array([[120, 110, 160, 120,  99,  62, 122,  78, 116, 139, 159, 118, 172,
        135,  51, 189],
       [120, 115, 169, 119,  85,  57, 146, 115, 133, 125, 131,  94, 147,
        104,  33, 206],
       [120, 112, 164, 123,  95,  53, 118,  90, 143, 165, 164,  94, 131,
        101,  43, 203],
       [120, 122, 165, 109, 115,  79, 113,  86, 123, 122, 159, 109, 131,
        120,  59, 188],
       [120, 114, 168, 121,  87,  53, 137, 115, 145, 136, 128,  83, 148,
        117,  34, 185],
       [120, 112, 165, 123,  93,  52, 120,  95, 148, 164, 156,  85, 128,
        106,  49, 203],
       [120, 114, 168, 121,  87,  53, 136, 114, 146, 138, 128,  82, 147,
        118,  36, 184],
       [120, 116, 170, 117,  84,  64, 153, 110, 119, 122, 141,  96, 135,
        101,  52, 223]])
Read off the entry just right of the smallest entry.
206
The fifth entry in reading order is 99
Read off the entry just left of the largest entry.
52
Read off the maximum.
223
Read off the 1st entry in reading order.
120
The entry just left of the smallest entry is 104
The third entry in reading order -> 160
The entry just left of 170: 116
Read off the second smallest entry.
34
Read off the entry just left of 43.
101

A =
[[-28  28 -28  30  31 -32  33 -23  28  22   8]
 [-40  39 -40  -6  -5   7  -7  17 -16 -18 -22]
 [-45  44 -45 -19 -19  19 -18   7  -6  -7  -9]
 [ -4   4  -5 -23 -24  24 -23  39 -37 -39 -43]
 [  4  -4   4 -87 -87  88 -86  39 -40 -39 -35]
 [-67  66 -67  76  77 -78  77 -41  40  42  44]
 [ 36 -35  36 -28 -28  28 -27 -16  17  15  12]
 [ 30 -29  31 -31 -31  31 -30 -89  88  89  90]]
Rows and columns are numbered from 1.
What is the entry at row 1, column 1?
Answer: -28
What is the entry just left of 66?
Answer: -67
The entry in row 2 and column 3 is -40
The entry in row 1 and column 3 -> -28
The entry at row 1, column 2 -> 28
The entry in row 3 and column 3 -> -45
What is the entry just right of the smallest entry?
Answer: 88
What is the entry directly above the largest entry?
Answer: 12
The entry at row 3, column 2 -> 44
What is the largest entry?
Answer: 90
The entry directly above the smallest entry is -16
What is the entry directly below 42?
Answer: 15
What is the top-right entry?
Answer: 8
What is the entry just left of -27?
Answer: 28
The entry at row 3, column 1: -45
What is the entry at row 2, column 1?
Answer: -40
What is the bottom-left entry?
Answer: 30
What is the entry directly below -43?
Answer: -35
The entry at row 2, column 2 is 39
What is the entry just left of the smallest entry?
Answer: -30
The entry just left of 15 is 17
What is the bottom entry of the column that holds the smallest entry?
Answer: -89

Questions about the row below.
1) Read off the maximum.
2) Read off the entry just left of 62.
[-21  62 -74 -53]
1) 62
2) -21

[803, 748, 832, 564, 675, 391, 842, 130, 201, 398]
Find the entry just right of 803.
A: 748
The entry just right of 564 is 675

m =
-44	12	14	-20	45	-1	44	57	29	9	35	-61	-8
-81	33	29	84	27	-80	75	58	45	12	51	10	8
-36	11	21	-22	48	0	46	55	29	2	39	-48	-15
-70	36	22	77	34	-78	66	31	44	9	60	14	-2
-21	-27	1	-19	24	17	59	47	24	5	49	-31	11
-35	-7	7	-14	26	19	44	52	23	19	43	-39	3
-36	-17	1	-16	42	13	47	50	28	8	40	-35	6
-31	-1	3	-16	27	18	46	45	12	3	45	-27	11
-58	34	25	-16	54	4	44	69	20	-4	30	-64	-9
-86	48	34	76	21	-76	59	50	44	4	51	8	-10
-71	22	19	63	25	-77	67	36	52	-3	53	13	2
-45	20	14	-19	48	2	39	57	30	2	40	-53	-13
-99	73	43	76	42	-86	53	51	53	-3	51	-8	-9
Which number is the entry just left of 33? -81
The first entry, reading row by row: -44
The bottom-left entry: -99
Which number is the last entry, reading row by row? -9
Which number is the second entry from the end, reading row by row? -8
The entry just right of the smallest entry -> 73
Which number is the 3rd entry on the main diagonal? 21
Which number is the bottom entry of the column that holds the largest entry? 76
Which number is the entry directly below the largest entry? -22
The entry just right of the centre entry: 50
Which number is the second largest entry? 77
The smallest entry in the last column -> -15
Which number is the top entry of the column that holds the largest entry? -20
The last entry of the largest entry's row is 8
The entry directly below the centre entry is 46
Which number is the entry just left of -4? 20
The 5th entry in reading order -> 45
The largest entry in the first row -> 57
Which number is the entry just left of 54? -16
The top-right entry is -8
The fifth entry from the end, reading row by row is 53
Which number is the entry just left of 67? -77
The entry just left of the largest entry is 29
Which number is the largest entry in the first column? -21
Which number is the entry just left of the centre entry? 13
Which number is the 2nd entry on the diagonal from the top-right corner? 10
The 3rd entry in reading order is 14
The centre entry is 47
The 4th entry from the end, reading row by row: -3
Which number is the largest entry? 84

B =
[[ 2.11 -0.12  0.58  0.62  1.33 -0.29  0.09 -0.24 -0.49 -1.94 -1.12 -0.67
   1.08  1.01 -0.67  1.56]
 [-1.82 -0.81 -0.34 -0.40 -0.55  1.23  0.16 -0.58  1.21 -0.04  0.38  0.54
   0.56 -2.16  1.62  1.33]
 [-0.48  1.77 -0.73 -0.48 -0.13  0.58  1.84  1.18 -0.25  1.82 -0.66 -1.79
  -0.66  0.55 -1.11 -0.50]
 [-2.18  0.27 -0.85 -0.56 -0.57  1.44  1.10 -0.21  1.07  0.79  0.16 -0.55
   0.21 -1.92  0.94  1.40]
 [ 0.32 -1.44  0.75  0.28 -0.19 -1.09 -1.91 -0.65 -0.02 -1.04  1.09  2.13
   0.14  0.13  0.94 -1.11]
 [ 1.79 -1.24  0.94  0.67  0.68 -0.88 -1.40 -0.68 -0.29 -2.07  0.04  1.05
   0.84  0.84  0.13  0.46]
 [-1.49 -0.53 -0.38 -0.10 -0.13  1.45  0.43 -0.70  1.25 -0.45  0.14  0.06
   0.88 -2.04  1.43  2.07]
 [ 1.80  1.03  0.32  0.35  0.75 -0.73  0.35  0.80 -1.12  0.23 -0.81 -1.12
  -0.54  2.28 -1.74 -0.79]
 [-1.29 -1.10  0.05 -0.02 -0.20  1.01 -0.34 -1.01  1.34 -1.10  0.32  0.84
   0.78 -1.87  1.53  1.77]
 [ 2.02 -0.91  0.71  0.65  1.16 -0.41 -0.64 -0.54 -0.13 -2.24 -0.65  0.19
   1.03  0.89 -0.37  1.37]
 [ 0.93  0.93 -0.30 -0.11  0.85  1.02  1.51 -0.02  0.15 -0.57 -1.39 -1.83
   0.80  0.33 -0.76  2.26]
 [-1.83 -1.01 -0.29 -0.33 -0.67  0.59 -0.38 -0.77  1.18  0.03  1.01  1.31
   0.21 -1.94  1.76  0.41]
 [ 1.06  0.06  0.57  0.51 -0.01 -1.44 -1.12  0.48 -1.23  0.30  0.51  0.98
  -0.85  1.67 -0.65 -2.24]
 [-1.12  0.76 -0.22 -0.24 -0.97 -0.54  0.11  0.89 -0.33  2.19  0.86  0.25
  -1.49  0.24 -0.06 -2.43]]
The entry just left of the smallest entry is -0.06
The largest entry?
Answer: 2.28
The entry just left of -0.25: 1.18
The entry just right of the largest entry?
Answer: -1.74
The entry just left of 0.67?
Answer: 0.94
The entry just right of -0.20?
Answer: 1.01
